Rows and roughly how far along a hidden order each lies, from 0 to 9
In the rows, zero is written as 128.
[ 96 134 163 163 100 121 122 163 159 141 162 206 149 115 158 169 131 116
 142 130 127 129 131 128] : 1
[161 125 151 159 107 151 122 181 154 147 154 198 153 121 148 163 125 126
 151 123 117 131 138 121] : 1
[137 135 157 185  86 131 107 169 165 140 160 193 164 114 148 167 127 125
 167 135 117 130 170 134] : 9
[120 131 158 177  93 151 116 176 161 139 144 234 151 118 141 172 123 128
 153 123 116 138 141 128] : 1
[158 130 151 162 105 137 109 167 164 136 147 217 162 117 151 164 132 142
 168 133 117 137 179 126] : 0
[141 128 161 163 101 114 112 173 153 133 180 201 153 118 148 166 134 100
 166 138 129 147 138 137] : 7
[121 135 158 165 130 132 122 165 158 129 156 184 141 114 140 182 130 114
 148 134 128 119 136 132] : 0
[178 116 155 131 126 143 110 175 135 148 186 210 157 120 143 144 132  82
 170 131 130 142 153 133] : 3
[ 81 156 169 211  79 168 112 167 181 117  85 249 175 130 112 210 125 184
 179 141  94 117 185 127] : 4
[146 131 159 154 129 147 121 170 160 138 149 203 138 100 143 172 128 123
 154 135 120 139 121 129] : 7
[148 121 151 151 108 135 114 172 142 148 166 186 133 116 159 156 124 109
 160 125 134 146 136 129] : 8
[148 127 154 156 114 136 117 181 155 149 178 208 153 112 155 157 132  90
 155 130 131 133 126 130] : 9

Part 2:
[137 118  43 130  59 161 130  80 136 130 137 149 131 121 102 148 131 128
 125 108 155  41 108 132 152 135 209 159 140 132 139 134 131 157 126 139
  88 113 111 159 132] : 2
[135 134 108 137 136 159 129  93 117 122 129  86 112 106 122 139 118 113
 138 121 117 118 115 131 140 123  63 132 127 104 123 133 131 120 109 124
 107 157  96 130 117] : 5
[124 131  85 117 109 154 138   4 118 131 126 119 138 120 114 123 110 123
 120 134 168  75  91 133 152 125 201 166  96  80 125 137 177 129  97 132
 104 130 111 151 140] : 7
[120 113  89 119  72 135 161 154 130 132 133 189 122 105 181 152 115 119
 122 137 107  72 101 121 126 142 147 120 200 149 135 138 131 123 136 132
  94  67 107 162 147] : 5
[136 137 134 124 177 115 130 168 109 140 124  88 141 126 145 138 123 129
 126 129 107 192 116 127 139 124 140 109 149 156 113 130 143 139 181 115
 115  85 127 123 130] : 6
[133  99  80 137 130 205 145 110 125 140 137 124 131 138 110 124 133 127
 117 119 156   1 137 142 159 146 178 179  81 113 133 123 138 142 118 128
  78  49 126 159 123] : 9
[139 159 131 107  41 112 149  46 133 123 132 138 164 129 136 165 140 144
 130 137 161  58 118 137 151 142 205 128 162 145 141 128 120 109 103 136
 130 153 115 139 123] : 0
[136 114 130 135 168 134 131 133 139 135 127  16 157 138  95 111 125 128
 131 131 118 238 144 133 137 126  67 101 156  71 120 122 106 143 151 125
 155 152 107 118 128] : 1

[120 146 141 214 139 130 126 151 150 127 121 135 128 123 180 141 123 143
 145 134] : 3
[118 128 130 109 129 142 154 153 132 142 123 188 128 171 134 193 156 142
 128 153] : 9
[160 125 130 241 128 128 126 154 147 129 125 136 128 130 156 124 123 141
 128 156] : 6
[123 127 129 105 130 142 154 126 128 140 124 183 128 130 131 174 128 131
 121 132] : 8
[154 149 129 241 139 141 129 127 125 140 157 147 127 130 150 197 121 130
 129 157] : 8
[118 129 142 250 130 143 128 127 121 143 150 138 127 173 127 143 119 132
 126 136] : 3
[129 147 126 234 126 129 129 152 152 129 129 130 148 125 152 111 129 138
 145 131] : 3
[120 147 142 231 138 131 126 152 145 133 119 147 127 167 162 148 120 142
 141 138] : 4
[117 126 132 225 138 142 130 123 144 142 149 146 127 129 160 136 118 144
 130 159] : 8
[132 130 143 224 137 140 157 131 151 136 128 174 128 163 128 133 130 128
 143 124] : 0
[126 149 127 243 137 127 130 151 148 139 128 134 127 128 158 195 127 141
 141 135] : 7
[153 148 140 235 137 141 127 127 148 131 123 139 128 132 128 127 122 133
 142 133] : 2
[122 127 146 224 138 142 128 128 150 128 125 133 128 171 155 195 123 141
 143 135] : 0
[117 130 130 222 127 143 127 127 143 145 123 138 127 171 155 143 123 141
 128 161] : 6
[112 129 131 145 127 145 127 128 120 145 143 149 128 127 125 135 116 133
 127 159] : 7
[120 147 141 253 134 129 128 128 139 128 125 133 127 130 159 127 126 130
 142 127] : 1
[125 150 130 217 136 142 127 127 125 141 156 130 128 117 120 194 126 129
 142 128] : 6
[117 130 128 255 136 134 160 152 145 143 118 191 127 168 156 189 118 145
 126 138] : 7
